Below is a small trained network, with its code and all its weights. Each question gives an input and a class and asks what happens when units are switched off, that is, made to give their printed mean instead of their output.

import numpy as np


def w(rows, s, z=0):
    codes = np.array(rows[::2]) - 128.0
    scale = np.full(codes.shape[1], s)
    scale[-1] = z or s
    return codes * scale


def f(y):
    return y / 2 * (1 + np.tanh(0.7978845608 * (y + 0.044715 * y**3)))


def log_softmax(a):
    a = a - a.max(-1, keepdims=True)
    return a - np.log(np.exp(a).sum(-1, keepdims=True))


def net(x, mask):
    res = np.array(x, float).reshape(1, 3) / 4 @ E
    y = f(res @ A[0][:, :-1].T + A[0][:, -1])
    res = res + np.where(mask, y, B[0][:, -1]) @ B[0][:, :-1]
    return log_softmax(res[-1] @ U[:, :-1].T + U[:, -1])


A, B = {}, {}
E = w([
[204,194,245,164,218,137,77,148,72,190,57],'x0',
[113,187,185,113,131,192,155,63,48,194,207],'x1',
[70,176,144,78,213,220,138,183,216,118,36],'x2',
],0.011)
A[0] = w([
[114,236,221,133,144,204,151,107,58,159,171,253],'neuron 1',
[177,192,179,112,170,161,79,94,71,161,162,143],'neuron 2',
[98,130,142,106,128,182,157,142,123,125,110,160],'neuron 3',
[208,162,191,126,142,130,107,147,51,144,62,172],'neuron 4',
[114,186,156,93,149,204,127,124,84,140,176,155],'neuron 5',
[144,164,188,134,127,186,141,126,119,120,134,122],'neuron 6',
[73,128,179,113,167,106,129,160,66,135,123,107],'neuron 7',
[170,152,223,134,168,115,119,132,73,157,60,140],'neuron 8',
[163,101,136,140,72,103,134,89,10,140,245,186],'neuron 9',
],0.011,0.0052)
B[0] = w([
[137,113,104,112,111,188,117,93,62,170,104,245],'neuron 1',
[151,109,138,123,84,151,157,138,98,168,133,213],'neuron 2',
[151,116,111,86,105,126,76,121,133,143,119,154],'neuron 3',
[104,160,190,163,165,166,153,158,146,86,186,216],'neuron 4',
[87,123,93,120,170,145,139,97,127,174,121,187],'neuron 5',
[131,148,139,130,133,113,117,95,135,182,108,165],'neuron 6',
[104,172,156,137,102,110,151,122,139,174,91,153],'neuron 7',
[175,193,141,194,118,130,123,129,156,117,140,217],'neuron 8',
[99,108,153,117,148,7,129,131,61,111,142,251],'neuron 9',
],0.02,0.022)
U = w([
[123,180,133,132,91,147,127,99,166,165,86,49],'0',
[121,209,150,201,166,137,124,142,199,73,152,113],'1',
[75,133,78,106,116,192,137,40,94,190,82,82],'2',
[51,109,123,131,132,14,148,86,60,109,159,166],'3',
[101,27,26,90,53,161,163,193,236,2,55,252],'4',
[139,181,188,210,91,207,223,89,49,159,123,106],'5',
],0.0094,0.0037)

Each question gives the input, the list of numbers given to net, and the class t.
The units are the neurons (one row each of A and B). Each row of codes is followed by its name. A weight is (code - 128) times the scale printed after its matrix; where a second scale follows, it is the last column's (A, B and U).
mask holds one flag per neuron, in row order. A switched-off neuron (its flag False) gives its mean, the last column of its row in B, instead of its output. The means were averaged over made-up inputs and are rounded, as every weight is.
A unit's drop is (log p(t) with every unit on - log p(t) with that unit switched off) / (log p(t) with every unit on - log p(t) with every unit switched off).
The circuit of an input: a set's keep is (log p(t) with only the set's units on - log p(t) with every unit switched off) / (log p(t) with every unit on - log p(t) with every unit switched off). Starting from all 9 units, units are removed one at a time, each time the one whose removal leaves the highest keep (on an exact tie, the one counted first), for as long as the keep stays at least 0.8.
units of the circuit, in order: the units of the circuit, biggest drop first
unit that matters most: the unit with the biggest drop
top k neurons: the k neurons with the biggest drops, biggest first
drop of u: that unit's drop, to one decimal
input [1,4,-3], class 3: units of the circuit, in order => [neuron 9]
input [4,-8,-5], class 1: units of the circuit, in order => [neuron 1; neuron 9]
input [4,-8,-4], class 1: units of the circuit, in order => [neuron 1; neuron 9]
input [0,3,1], class 2: units of the circuit, in order => [neuron 4; neuron 8]
input [-2,-5,-2], class 4: units of the circuit, in order => [neuron 9; neuron 1; neuron 8]
input [3,-6,-1], class 1: units of the circuit, in order => [neuron 1; neuron 9]
input [6,-4,-6], class 1: top 2 neurons => [neuron 1; neuron 4]
input [1,-4,7], class 4: top 4 neurons => [neuron 9; neuron 4; neuron 1; neuron 8]
input [-6,2,5], class 4: top 2 neurons => [neuron 9; neuron 1]
input [7,-6,-6], class 1: drop of neuron 1 => 0.3
input [2,7,-6], class 3: drop of neuron 9 => 4.3
input [2,5,-8], class 3: drop of neuron 9 => 3.6
input [2,4,-8], class 3: drop of neuron 9 => 3.1
input [0,5,-1], class 2: unit that matters most => neuron 1
